Below are the code and all the weights of a small trained network. Each question names an input and a class and asks about switching units off, where a switched-off unit gives its printed mean instead of its output.

import numpy as np


def w(rows, s, z=0):
    codes = np.array(rows[::2]) - 128.0
    scale = np.full(codes.shape[1], s)
    scale[-1] = z or s
    return codes * scale


def norm(h):
    return h / np.sqrt((h * h).mean(-1, keepdims=True) + 1e-5)


def f(y):
    return y / 2 * (1 + np.tanh(0.7978845608 * (y + 0.044715 * y**3)))


def log_softmax(a):
    a = a - a.max(-1, keepdims=True)
    return a - np.log(np.exp(a).sum(-1, keepdims=True))


def net(x, mask):
    res = np.array(x, float).reshape(1, 4) / 4 @ E
    u = 0
    for l in range(2):
        y = f(norm(res) @ A[l][:, :-1].T + A[l][:, -1])
        res = res + np.where(mask[u : u + 6], y, B[l][:, -1]) @ B[l][:, :-1]
        u += 6
    return log_softmax(norm(res)[-1] @ U[:, :-1].T + U[:, -1])


A, B = {}, {}
E = w([
[89,114,107,58,95,154,167,86],'x0',
[72,153,70,190,130,73,153,118],'x1',
[46,121,91,182,127,88,53,78],'x2',
[192,254,70,121,128,183,210,103],'x3',
],0.0054)
A[0] = w([
[227,155,76,192,135,253,113,225,246],'L0N0',
[39,6,70,121,161,37,163,83,155],'L0N1',
[201,94,213,46,153,57,121,63,34],'L0N2',
[98,162,60,74,61,67,17,163,162],'L0N3',
[101,211,22,237,247,168,94,206,58],'L0N4',
[193,199,97,1,92,67,136,59,181],'L0N5',
],0.0043,0.0011)
B[0] = w([
[87,166,95,59,138,80,157,93,213],'L0N0',
[172,228,126,175,245,45,52,95,254],'L0N1',
[161,129,179,115,208,123,176,207,149],'L0N2',
[101,92,238,74,96,83,100,18,171],'L0N3',
[89,156,173,134,134,128,222,187,209],'L0N4',
[91,3,169,136,171,176,166,48,189],'L0N5',
],0.0056,0.0033)
A[1] = w([
[225,74,239,52,110,177,83,158,137],'L1N0',
[245,157,116,91,147,220,157,189,94],'L1N1',
[114,190,96,157,132,128,145,211,187],'L1N2',
[115,162,79,134,135,149,138,68,251],'L1N3',
[188,180,164,37,156,112,119,124,172],'L1N4',
[148,135,61,136,116,119,2,91,133],'L1N5',
],0.0062,0.0019)
B[1] = w([
[40,154,60,133,181,168,137,210,253],'L1N0',
[95,84,178,191,118,79,77,96,216],'L1N1',
[225,117,78,95,57,126,104,165,175],'L1N2',
[201,42,221,103,120,110,143,146,210],'L1N3',
[25,153,86,132,80,200,45,104,201],'L1N4',
[138,169,184,223,134,56,253,130,187],'L1N5',
],0.0074,0.0043)
U = w([
[150,113,160,68,114,192,174,57,215],'0',
[170,116,96,119,164,95,75,176,1],'1',
[80,137,188,186,188,31,114,90,185],'2',
[188,176,103,128,87,114,174,194,120],'3',
[6,125,114,126,185,185,101,198,203],'4',
[110,191,135,115,92,164,70,127,22],'5',
],0.012,0.0025)

Each question gives the input, the list of numbers given to net, and the class t.
The units are the neurons (one row each of A and B). Each row of codes is followed by its name. A weight is (code - 128) times the scale printed after its matrix; where a second scale follows, it is the last column's (A, B and U).
mask holds one flag per neuron, layer by layer. A switched-off neuron (its flag False) gives its mean, the last column of its row in B, instead of its output. The means were averaged over made-up inputs and are rounded, as every weight is.
A unit's drop is (log p(t) with every unit on - log p(t) with that unit switched off) / (log p(t) with every unit on - log p(t) with every unit switched off).
The circuit of an input: a set's keep is (log p(t) with only the set's units on - log p(t) with every unit switched off) / (log p(t) with every unit on - log p(t) with every unit switched off). Starting from all 12 units, units are removed one at a time, each time the one whose removal leaves the highest keep (on an exact tie, the one counted first), for as long as the keep stays at least 0.8.
units of the circuit, in order: the units of the circuit, biggest drop first
unit that matters most: the unit with the biggest drop
top k neurons: the k neurons with the biggest drops, biggest first
k most important neurons of layer l: the k neurons of layer l with the biggest drops, biggest first
drop when u is switched off: that unit's drop, to one decimal
input [-5,0,-4,1], class 5: top neuron -> [L1N4]
input [-2,3,0,4], class 3: top 3 neurons -> [L0N4, L1N2, L0N3]
input [1,4,1,2], class 3: top 2 neurons -> [L0N4, L1N2]
input [0,4,-6,7], class 0: units of the circuit, in order -> [L0N5, L1N0, L1N5]
input [-8,-2,-1,1], class 5: top 2 neurons -> [L1N4, L0N0]
input [-6,1,-6,1], class 5: units of the circuit, in order -> [L1N4, L0N0, L1N0]
input [-4,-4,-2,7], class 0: 2 most important neurons of layer 0 -> [L0N0, L0N5]
input [6,6,2,3], class 0: top 2 neurons -> [L1N1, L1N3]
input [-8,1,3,0], class 3: 3 most important neurons of layer 0 -> [L0N4, L0N5, L0N1]
input [-5,1,7,4], class 3: 2 most important neurons of layer 1 -> [L1N2, L1N1]
input [-4,5,-7,-7], class 1: 2 most important neurons of layer 0 -> [L0N5, L0N3]
input [2,7,-8,-6], class 1: 4 most important neurons of layer 1 -> [L1N1, L1N5, L1N2, L1N0]
input [1,6,-3,7], class 0: top 2 neurons -> [L0N5, L1N0]
input [-5,-4,3,1], class 5: top 3 neurons -> [L0N5, L0N0, L1N0]
input [-7,5,3,6], class 3: unit that matters most -> L1N2
input [5,5,8,8], class 0: top 2 neurons -> [L1N3, L1N1]
input [-5,-3,-3,4], class 5: 2 most important neurons of layer 0 -> [L0N0, L0N3]
input [-1,-4,1,-6], class 4: 3 most important neurons of layer 1 -> [L1N0, L1N1, L1N3]
input [-4,6,-6,-6], class 1: 3 most important neurons of layer 1 -> [L1N1, L1N2, L1N5]
input [-5,-4,3,0], class 4: unit that matters most -> L0N1
input [1,4,-7,2], class 0: top 2 neurons -> [L1N0, L0N5]
input [8,-7,-1,-3], class 4: drop when L1N0 is switched off -> 0.2
input [-1,5,5,7], class 3: drop when L0N4 is switched off -> 0.1
input [-8,-4,-8,-8], class 4: drop when L1N0 is switched off -> 0.3
